Below are the code and all the weights of a small trained network. Each question names an input and a class and asks about switching units off, where a switched-off unit gives its printed mean instead of its output.

import numpy as np


def w(rows, s, z=0):
    codes = np.array(rows[::2]) - 128.0
    scale = np.full(codes.shape[1], s)
    scale[-1] = z or s
    return codes * scale


def norm(h):
    return h / np.sqrt((h * h).mean(-1, keepdims=True) + 1e-5)


def f(y):
    return y / 2 * (1 + np.tanh(0.7978845608 * (y + 0.044715 * y**3)))


def log_softmax(a):
    a = a - a.max(-1, keepdims=True)
    return a - np.log(np.exp(a).sum(-1, keepdims=True))


def net(x, mask):
    res = np.array(x, float).reshape(1, 4) / 4 @ E
    u = 0
    for l in range(3):
        y = f(norm(res) @ A[l][:, :-1].T + A[l][:, -1])
        res = res + np.where(mask[u : u + 12], y, B[l][:, -1]) @ B[l][:, :-1]
        u += 12
    return log_softmax(norm(res)[-1] @ U[:, :-1].T + U[:, -1])


A, B = {}, {}
E = w([
[28,81,114,128,43,129,131,143,69,163,116],'x0',
[129,45,178,109,254,112,37,125,201,223,59],'x1',
[86,85,187,27,109,107,130,58,104,89,136],'x2',
[145,100,174,40,161,179,195,194,145,171,148],'x3',
],0.0065)
A[0] = w([
[129,231,187,148,144,167,99,182,73,83,156,197],'L0N1',
[121,105,132,33,109,105,49,149,105,71,168,44],'L0N2',
[146,112,253,116,121,202,191,213,115,166,191,9],'L0N3',
[148,145,154,217,156,146,157,197,92,123,70,8],'L0N4',
[233,100,120,237,173,78,180,161,122,220,182,184],'L0N5',
[115,174,145,121,115,122,205,129,52,133,104,142],'L0N6',
[145,167,96,99,142,88,147,128,222,99,172,72],'L0N7',
[169,145,172,121,165,200,129,52,135,105,135,39],'L0N8',
[24,120,129,85,34,103,154,101,124,213,117,112],'L0N9',
[80,111,98,121,129,148,100,174,6,117,78,136],'L0N10',
[198,123,155,125,150,92,170,56,174,86,144,145],'L0N11',
[180,99,127,39,134,156,144,5,75,151,78,106],'L0N12',
],0.0067,0.0017)
B[0] = w([
[129,122,132,115,159,65,27,96,133,222,173,186],'L0N1',
[145,50,95,177,190,163,85,166,102,19,78,180],'L0N2',
[182,77,110,189,174,243,174,13,228,115,16,223],'L0N3',
[192,79,118,81,209,151,170,129,62,91,235,160],'L0N4',
[26,109,69,105,61,122,112,128,118,144,230,237],'L0N5',
[137,133,221,106,114,81,113,171,213,125,202,189],'L0N6',
[79,159,207,115,130,175,161,171,100,173,59,162],'L0N7',
[70,244,122,184,205,130,179,215,25,149,174,170],'L0N8',
[16,196,94,199,195,170,122,116,146,207,199,255],'L0N9',
[131,115,162,41,247,189,153,137,67,235,114,193],'L0N10',
[1,189,143,134,197,231,16,171,101,176,142,214],'L0N11',
[128,23,68,211,102,71,193,98,103,105,138,224],'L0N12',
],0.0054,0.0044)
A[1] = w([
[154,162,254,103,92,125,41,118,127,123,236,218],'L1N1',
[107,84,120,46,134,77,110,110,178,136,126,231],'L1N2',
[121,182,163,142,43,151,131,135,122,144,161,229],'L1N3',
[71,84,165,59,152,92,167,123,79,1,111,255],'L1N4',
[61,76,37,74,169,155,121,102,78,95,200,215],'L1N5',
[127,135,127,174,226,198,124,35,191,219,201,248],'L1N6',
[81,120,123,146,62,74,11,38,105,159,108,240],'L1N7',
[95,21,187,156,187,27,23,141,140,187,110,74],'L1N8',
[188,173,155,71,196,134,129,118,111,76,125,139],'L1N9',
[230,180,107,143,142,152,60,160,116,110,146,119],'L1N10',
[140,143,225,152,63,158,206,90,82,56,170,136],'L1N11',
[195,121,78,130,124,141,176,179,167,195,194,37],'L1N12',
],0.0067,0.00078)
B[1] = w([
[37,89,186,170,99,109,222,182,161,123,71,153],'L1N1',
[68,127,101,151,77,68,109,179,188,135,122,139],'L1N2',
[133,111,109,106,220,148,142,254,167,52,157,151],'L1N3',
[185,132,130,217,162,95,26,58,206,179,159,154],'L1N4',
[199,139,206,224,180,79,86,135,164,212,77,198],'L1N5',
[130,168,100,119,108,133,120,142,129,67,104,247],'L1N6',
[184,160,124,41,115,205,104,119,117,98,81,183],'L1N7',
[119,101,148,125,101,145,217,207,140,114,186,200],'L1N8',
[46,65,45,153,187,38,119,78,150,176,128,133],'L1N9',
[141,112,149,78,195,91,117,87,86,195,127,140],'L1N10',
[147,85,101,59,121,97,121,146,150,98,206,148],'L1N11',
[109,28,111,172,125,78,93,60,135,126,71,154],'L1N12',
],0.0068,0.012)
A[2] = w([
[141,135,67,149,79,214,172,157,92,234,151,41],'L2N1',
[176,46,119,253,158,72,109,74,103,142,132,146],'L2N2',
[158,135,103,160,66,80,163,99,152,89,17,158],'L2N3',
[173,61,19,180,88,141,156,148,86,177,138,125],'L2N4',
[104,97,65,95,149,84,43,177,173,92,168,147],'L2N5',
[105,134,143,154,123,178,121,199,182,199,72,172],'L2N6',
[97,83,159,94,183,113,186,141,193,113,148,249],'L2N7',
[136,178,171,77,74,148,178,72,92,162,154,62],'L2N8',
[15,149,26,102,222,116,118,122,99,170,171,134],'L2N9',
[172,163,124,100,89,146,21,127,30,55,43,133],'L2N10',
[113,83,94,109,115,162,118,147,174,183,67,104],'L2N11',
[112,55,232,79,97,185,143,23,137,197,128,117],'L2N12',
],0.0058,0.002)
B[2] = w([
[80,105,151,142,192,65,128,83,119,161,144,152],'L2N1',
[169,109,171,182,86,90,57,137,106,115,25,225],'L2N2',
[83,232,123,106,116,58,212,159,147,145,95,130],'L2N3',
[206,123,219,131,163,148,57,105,148,90,103,157],'L2N4',
[129,8,159,120,100,91,170,143,79,117,153,188],'L2N5',
[107,175,111,143,114,113,175,114,118,117,118,254],'L2N6',
[177,192,102,113,62,140,83,133,60,149,155,239],'L2N7',
[107,121,154,93,93,159,66,32,142,147,119,110],'L2N8',
[75,130,220,81,103,155,120,2,75,167,136,210],'L2N9',
[194,163,50,75,147,183,185,67,199,124,113,164],'L2N10',
[179,159,131,100,116,92,94,136,104,47,205,181],'L2N11',
[163,152,84,119,168,121,109,71,132,73,174,152],'L2N12',
],0.0081,0.0058)
U = w([
[195,46,173,177,137,78,26,101,115,130,131,157],'0',
[38,188,172,87,168,159,119,72,61,202,170,147],'1',
[152,98,116,66,68,95,163,250,98,82,218,144],'2',
[232,142,30,58,143,198,151,67,170,93,103,145],'3',
[99,193,148,151,99,122,142,191,139,139,37,141],'4',
[101,61,52,70,83,61,187,96,171,235,88,2],'5',
[75,58,56,70,89,73,172,108,152,188,68,3],'6',
[87,55,80,53,91,55,198,94,160,201,59,4],'7',
],0.012,0.0081)

Each question gives the input, the list of numbers given to net, and the class t.
The units are the neurons (one row each of A and B). Each row of codes is followed by its name. A weight is (code - 128) times the scale printed after its matrix; where a second scale follows, it is the last column's (A, B and U).
mask holds one flag per neuron, layer by layer. A switched-off neuron (its flag False) gives its mean, the last column of its row in B, instead of its output. The means were averaged over made-up inputs and are rounded, as every weight is.
A unit's drop is (log p(t) with every unit on - log p(t) with that unit switched off) / (log p(t) with every unit on - log p(t) with every unit switched off).
The circuit of an input: a set's keep is (log p(t) with only the set's units on - log p(t) with every unit switched off) / (log p(t) with every unit on - log p(t) with every unit switched off). Starting from the 12 units with the biggest drops (on a tie, the unit counted first), units are removed one at a time, each time the one whose removal leaves the highest keep (on an exact tie, the one counted first), for as long as the keep stays at least 0.8.
circuit, biggest first: the units of the circuit, biggest drop first
unit that matters most: the unit with the biggest drop
top k neurons: the k neurons with the biggest drops, biggest first
top k neurons in layer l: the k neurons of layer l with the biggest drops, biggest first
input [-6,7,-4,-3], class 2: top 2 neurons	(L1N8, L0N9)
input [6,-6,1,-7], class 3: circuit, biggest first	(L1N7, L2N10)
input [-6,-2,2,5], class 1: top 2 neurons in layer 1	(L1N9, L1N7)
input [-3,0,3,-1], class 4: top 3 neurons in layer 0	(L0N12, L0N11, L0N2)
input [1,4,0,-3], class 2: circuit, biggest first	(L1N8)
input [6,7,2,1], class 2: top 2 neurons	(L1N8, L0N11)
input [-4,-7,-6,-2], class 2: circuit, biggest first	(L1N3, L0N3)
input [6,6,-5,7], class 3: circuit, biggest first	(L0N3, L2N11, L1N5, L1N6)
input [4,6,5,-5], class 2: top 3 neurons	(L1N8, L1N7, L1N2)
input [-3,-3,0,-3], class 4: top 2 neurons in layer 0	(L0N1, L0N10)
input [-4,-8,-8,-8], class 0: top 3 neurons in layer 0	(L0N4, L0N1, L0N3)
input [4,1,3,-8], class 3: top 2 neurons	(L1N7, L2N10)
input [6,-6,-2,-5], class 1: top 3 neurons in layer 0	(L0N9, L0N10, L0N1)
input [-4,-4,0,6], class 3: circuit, biggest first	(L0N3)
input [-2,5,5,-8], class 3: top 2 neurons	(L1N7, L2N10)
input [-7,7,2,-6], class 1: circuit, biggest first	(L0N11, L0N8, L1N5, L2N9)
input [-8,4,-7,-2], class 1: top 2 neurons	(L0N12, L2N9)
input [-2,-3,-4,2], class 0: top 3 neurons	(L1N12, L0N4, L1N7)
input [-7,3,3,7], class 1: top 3 neurons	(L0N8, L1N9, L0N11)
input [4,-6,-8,0], class 0: unit that matters most	L1N12
input [-6,3,1,6], class 1: top 4 neurons	(L0N8, L1N9, L1N7, L0N11)
input [4,7,4,6], class 2: top 2 neurons	(L1N8, L1N2)
input [-7,8,3,8], class 2: top 2 neurons	(L0N9, L1N8)
input [1,-1,-6,6], class 0: top 2 neurons in layer 1	(L1N12, L1N7)
input [0,4,-4,-6], class 3: top 3 neurons	(L1N7, L0N6, L2N10)
